Here is a tiny trained network, its code and every weight. The questions are about switching its units off for an input and a target symbol, where a switched-off unit gives its printed mean instead of its output.

import numpy as np


def w(rows, s, z=0):
    codes = np.array(rows[::2]) - 128.0
    scale = np.full(codes.shape[1], s)
    scale[-1] = z or s
    return codes * scale


def norm(h):
    return h / np.sqrt((h * h).mean(-1, keepdims=True) + 1e-5)


def f(y):
    return np.maximum(y, 0)


def softmax(a):
    e = np.exp(a - a.max(-1, keepdims=True))
    return e / e.sum(-1, keepdims=True)


def log_softmax(a):
    a = a - a.max(-1, keepdims=True)
    return a - np.log(np.exp(a).sum(-1, keepdims=True))


def net(x, mask):
    ids = ['βγεθλμξστφψω'.index(c) for c in x.split()]
    T = len(ids)
    res = E[ids] + P[:T]
    q, k, v = (norm(res) @ M[0].T for M in (Q, K, V))
    z = softmax(np.where(np.tri(T) > 0, q @ k.T / 2**0.5, -1e9)) @ v
    res = res + np.where(mask[0], z, O[0][:, -1]) @ O[0][:, :-1]
    y = f(norm(res) @ A[0][:, :-1].T + A[0][:, -1])
    res = res + np.where(mask[1:9], y, B[0][:, -1]) @ B[0][:, :-1]
    return log_softmax(norm(res)[-1] @ U[:, :-1].T + U[:, -1])


Q, K, V, O, A, B = {}, {}, {}, {}, {}, {}
E = w([
[109,138,139],'β',
[144,141,137],'γ',
[28,251,109],'ε',
[4,123,179],'θ',
[136,115,149],'λ',
[2,158,123],'μ',
[125,97,126],'ξ',
[110,138,139],'σ',
[111,137,138],'τ',
[140,141,112],'φ',
[128,112,103],'ψ',
[109,138,139],'ω',
],0.0094)
P = w([
[1,185,166],'0',
[37,184,149],'1',
[57,178,147],'2',
[71,172,139],'3',
[84,167,139],'4',
[98,164,136],'5',
[111,157,138],'6',
[126,150,136],'7',
[142,151,128],'8',
[150,145,128],'9',
[169,139,127],'10',
[181,132,125],'11',
[202,122,122],'12',
[167,144,129],'13',
],0.0019)
Q[0] = w([
[196,3,8],'h0',
[142,102,72],'h0',
],0.018)
K[0] = w([
[2,170,146],'h0',
[22,171,147],'h0',
],0.0082)
V[0] = w([
[140,213,1],'h0',
[162,240,199],'h0',
],0.003)
O[0] = w([
[147,191,5,160],'h0',
[209,204,191,251],'h0',
],0.0032,0.0018)
A[0] = w([
[15,125,139,202],'n0',
[149,170,133,250],'n1',
[51,4,153,165],'n2',
[107,175,56,61],'n3',
[116,127,121,65],'n4',
[150,153,77,183],'n5',
[88,73,23,133],'n6',
[121,125,119,61],'n7',
],0.0042,0.0017)
B[0] = w([
[153,73,106,253],'n0',
[168,117,103,243],'n1',
[254,125,105,192],'n2',
[174,100,75,170],'n3',
[109,135,129,128],'n4',
[139,93,126,182],'n5',
[18,93,116,154],'n6',
[115,129,132,128],'n7',
],0.0054,0.0028)
U = w([
[117,123,149,61],'β',
[170,245,187,110],'γ',
[91,203,98,252],'ε',
[82,87,152,170],'θ',
[180,61,241,24],'λ',
[62,137,89,124],'μ',
[186,13,121,67],'ξ',
[110,124,162,249],'σ',
[117,127,150,71],'τ',
[165,173,11,131],'φ',
[100,44,47,133],'ψ',
[116,127,151,85],'ω',
],0.012,0.003)

Each question gives the input, a string of symbols that net reads in full, and the target symbol t.
The units are the heads (2 rows each of Q, K, V and O) and the neurons (one row each of A and B). Each row of codes is followed by its name. A weight is (code - 128) times the scale printed after its matrix; where a second scale follows, it is the last column's (O, A, B and U).
mask holds one flag per unit, heads first, then neurons. A switched-off unit (its flag False) gives its mean, the last column of its rows in O or B, instead of its output. The means were averaged over made-up inputs and are rounded, as every weight is.
A unit's drop is (log p(t) with every unit on - log p(t) with that unit switched off) / (log p(t) with every unit on - log p(t) with every unit switched off).
The circuit of an input: a set's keep is (log p(t) with only the set's units on - log p(t) with every unit switched off) / (log p(t) with every unit on - log p(t) with every unit switched off). Starting from all 9 units, units are removed one at a time, each time the one whose removal leaves the highest keep (on an exact tie, the one counted first), for as long as the keep stays at least 0.8.
units of the circuit, in order: the units of the circuit, biggest drop first
top k neurons: the k neurons with the biggest drops, biggest first
drop of u: that unit's drop, to one decimal
input σ φ ξ β, target ξ: units of the circuit, in order -> (h0 n2)
input ω σ σ ψ σ σ γ ξ β, target ξ: units of the circuit, in order -> (h0)
input ε γ λ θ τ γ φ λ γ ω γ σ τ, target γ: units of the circuit, in order -> (n0 n2)
input σ σ σ ω θ σ λ φ γ ω σ ψ σ, target ψ: units of the circuit, in order -> (h0 n6)
input γ γ σ ω γ θ ξ θ φ τ σ γ σ, target γ: top 3 neurons -> (n0 n2 n3)
input θ ξ θ μ θ γ γ β τ β, target γ: units of the circuit, in order -> (h0 n0)
input ε β ξ ω ω γ σ β γ σ θ β, target γ: units of the circuit, in order -> (n0 h0)
input ω ξ ψ φ γ γ γ ψ ξ λ β, target λ: top 2 neurons -> (n3 n1)
input σ φ γ λ μ β, target λ: top 2 neurons -> (n0 n6)
input σ λ ω τ φ λ ω, target λ: top 2 neurons -> (n0 n6)
input γ σ σ σ τ σ φ σ σ σ σ σ σ ω, target φ: drop of h0 -> 1.8
input ε λ σ, target λ: drop of h0 -> 0.8
input ε ω τ σ ψ ξ ω, target ξ: drop of n2 -> 0.7
input λ ξ ω σ γ τ ε σ ω ω ψ β, target ψ: units of the circuit, in order -> (h0)
input φ τ σ φ μ γ ω φ λ σ θ φ ω, target φ: top 2 neurons -> (n0 n2)
